[147 152 110 108] -> 108, 147

[[127 137 104 124 108 109]
 [127 110 107 121 108 106]] -> 109, 127

[[128 128 128 158 110 127 126]
 [131 127 125 102 109 128 111]
 [127 128 126 133 115 126 150]] -> 126, 127

[121 143 111 154 146] -> 146, 121

[137 125 106 125 133 116 147] -> 147, 137

[135 138 142 129 158] -> 158, 135

[[123 148 119 137 106 119]
 [108 119 144 145 150 136]] -> 119, 108

[145 114 104 119 151 118 132] -> 132, 145

[141 123 130 138 128 104 135] -> 135, 141
---
[[123 143 119 136 100 119]
 [133 117 127 133 102 127]
 [133 139 110 110 113 110]] -> 110

[[105 110 137 127]
 [132 113 139 123]
 [130 121 113 137]] -> 137

[[123 124 132 125 140 129]
 [117 127 140 105 128 129]
 [117 127 138 127 148 129]] -> 129

[[136 115 126 140 136 134 154]
 [135 110 139 144 140 146 126]
 [126 147 125 146 126 132 123]] -> 123

[[149 154 126 146 128 139]
 [121 110 125 108 140 128]
 [134 143 133 139 125 130]] -> 130

[[150 148 124 118 145 154]
 [130 122 102 150 113 112]
 [134 149 143 111 137 152]] -> 152

[[128 114 117 111 132 109]
 [113 136 156 125 109 137]
 [118 135 137 132 120 125]] -> 125

[[116 109 121 143 116 124 141]
 [128 153 131 129 145 113 127]
 [129 121 131 134 117 137 138]] -> 138

[[127 117 132 131 127 137 121]
 [141 123 128 137 100 150 120]
 [109 142 139 132 139 116 110]] -> 110
---
[119, 106, 152, 105] ==> 152, 119
[[112, 141, 126, 124, 131], [122, 128, 111, 156, 152], [124, 146, 132, 133, 137]] ==> 156, 152
[114, 134, 151, 116, 146, 104, 148] ==> 151, 148
[[114, 129, 111, 117, 154, 134], [122, 133, 114, 120, 143, 144]] ==> 154, 144
[[131, 135, 142, 135, 140], [153, 116, 125, 117, 112]] ==> 153, 142
[128, 135, 117, 116, 105, 124] ==> 135, 128
---
[[117 137 139 133 126 134]
 [135 142 129 124 129 143]
 [135 139 128 123 131 141]
 [129 131 128 123 140 131]
 [135 135 125 123 132 137]
 [124 133 131 138 101 132]
 [133 118 119 125 132 120]
 [116 140 142 132 129 137]
 [132 118 120 125 133 119]
 [139 137 123 123 127 140]] value 140

[[121 129 126 122 145 125 142 117 110 114]
 [133 148 145 131 107 141 125 113 142 144]
 [150 134 148 142 119 137 117 144 120 132]
 [129 128 127 124 129 128 143 107 132 132]
 [124 108 125 115 144 126 121 138 135 125]
 [145 138 142 129 131 128 123 116 144 129]] value 129

[[125 135 126 120 123 119 135]
 [117 131 138 112 122 153 129]
 [123 131 120 135 127 139 114]
 [132 125 141 115 123 136 158]
 [141 130 133 124 116 142 131]] value 131

[[128 142 116 139 130 127 122 112 108]
 [128 142 115 139 102 115 126 119 112]
 [128 142 125 121 132 132 131 128 125]
 [128 141 113 114 132 129 124 127 138]
 [128 142 123 120 133 137 137 133 129]
 [128 142 128 125 125 117 121 122 121]
 [128 142 127 131 124 122 116 118 121]
 [128 142 111 141 139 148 155 142 130]
 [128 142 126 123 128 133 142 133 128]
 [133 142 127 124 140 142 136 128 122]
 [128 142 110 113 131 130 130 131 132]
 [128 141 121 119 121 118 115 114 117]] value 117

[[111 125 118 106 140 115 114]
 [141 144 118 106 140 124 111]
 [117 129 119 104 143 118 112]
 [125 135 120 103 143 121 110]
 [105 124 114 112 136 112 117]] value 117

[[131 130 127 135 118 129 127 132 127]
 [103 105 102 113 153 115 142 129 114]
 [131 135 128 134 116 130 131 123 130]
 [121 134 122 128 121 127 138 114 128]
 [131 135 129 134 116 130 131 123 130]
 [133 131 136 127 131 131 123 129 129]] value 129

[[127 120 138 131 135 123 121]
 [127 120 139 129 138 122 121]
 [126 123 139 132 130 124 124]
 [119 126 135 124 133 126 121]
 [112 117 128 123 121 130 128]
 [110 117 133 126 136 131 128]
 [113 113 134 124 124 132 143]
 [130 144 112 140 124 135 128]
 [130 124 131 125 114 129 140]
 [116 134 113 124 116 137 134]
 [131 144 106 142 113 138 133]] value 133
---
[99, 128, 129, 116, 130, 114, 137] yields 116, 137
[[140, 138, 111, 131, 111], [142, 139, 138, 139, 124], [131, 146, 117, 147, 101]] yields 138, 147
[127, 157, 121, 143, 113, 118, 126] yields 143, 157
[129, 129, 135, 122, 107] yields 135, 135
[143, 126, 136, 101, 150] yields 136, 150
[106, 99, 137, 120, 139] yields 137, 139
[134, 139, 120, 130, 131, 101, 111] yields 130, 139
[125, 103, 113, 119, 98] yields 113, 125
[156, 132, 143, 126, 129, 101, 136] yields 126, 156
---
[[130 136 144 124 123 111 146]
 [134 150 141 132 148 112 131]
 [134 135 130 109 135 122 136]] value 136

[[104 125 115 121 104]
 [134 141 149 126 144]
 [136 110 126 154 139]] value 139

[[137 151 127 112 134 132 110]
 [120 134 110 123 139 124 104]
 [127 124 146 133 106 125 110]] value 110

[[125 101 131 127 108 113]
 [125 138 127 142 131 139]
 [127 104 120 123 113 126]] value 126

[[130 125 149 155 118 111]
 [134 127 128 147 146 101]
 [130 129 119 115 119 144]] value 144

[[116 118 117 128]
 [145 111 134 106]
 [122 126 106 117]] value 117

[[120 125 130 106 110 119 123]
 [131 130 123 116 113 123 108]
 [124 136 121 104 121 142 118]] value 118

[[123 147 142 141 135 132 120]
 [139 156 142 127 114 132 110]
 [126 131 108 105 123 119 131]] value 131
---
146  126  126   99  117 -> 146
105  104  121  101  137  101 -> 105
135  152  116  119 -> 135
103  130  129  113  128  128 -> 103
135  100  128  108  136 -> 135
138  127  154  134  102  106  140 -> 138
149  131  111  127  103  149  120 -> 149
109  155  146  135  133  128  119 -> 109
103  130  153  115  125  142 -> 103
154  150  150  152  105  151  147 -> 154
---
[[111 107 111 117 139 141]
 [104 105 105 106 150 151]] ==> 106

[147 106 138 105 106] ==> 138

[[138 152 100 131 144]
 [107 147 145 152 122]] ==> 145

[116 111 138 144 103 133] ==> 144

[126 106 145 124] ==> 106

[147 158 145 112 138 137] ==> 112

[118 113 104 111] ==> 113

[132 136 153 119 135 140 108] ==> 135

[128 115 120 150 143] ==> 120

[[120 120 125 102 141]
 [124 130 135 131 126]] ==> 135
---
[148 108 114 151 148 151 143] --> 148
[148 146 141 144 105 108 145] --> 148
[102 156 157 133 154] --> 102
[129 115 150 126 119 116] --> 129
[149 153 138 104 112 106 129] --> 149
[155 103 128 146 110 128 140] --> 155
[134 117 104 112 142 113 136] --> 134
[107 103 109 109 149 150] --> 107
---
[[150 130 140 140 121 139 106]
 [134 134 116 139 127 139 101]
 [139 143 124 127 128 134 115]] -> 124

[[138 113 147 129 138]
 [114 152 102 127 114]
 [137 114 145 129 137]] -> 145

[[149 139 124 150 126 123]
 [147 149 139 129 140 111]
 [119 123 118 149 138 131]] -> 118

[[126 155 137 141 120 104 142]
 [106 106 106 133 104 140 119]
 [130 115 120 142 129 100 120]] -> 120

[[122 130 126 126]
 [134 121 147 142]
 [148 109 149 149]] -> 149

[[136 106 147 137 129]
 [128 130 130 141 130]
 [130 129 128 141 130]] -> 128

[[101 109 153 102 157]
 [149 114 133 129 145]
 [110 138 131 126 149]] -> 131

[[120 126 134 132 109]
 [139 120 120 129 113]
 [144 116 102 151 107]] -> 102
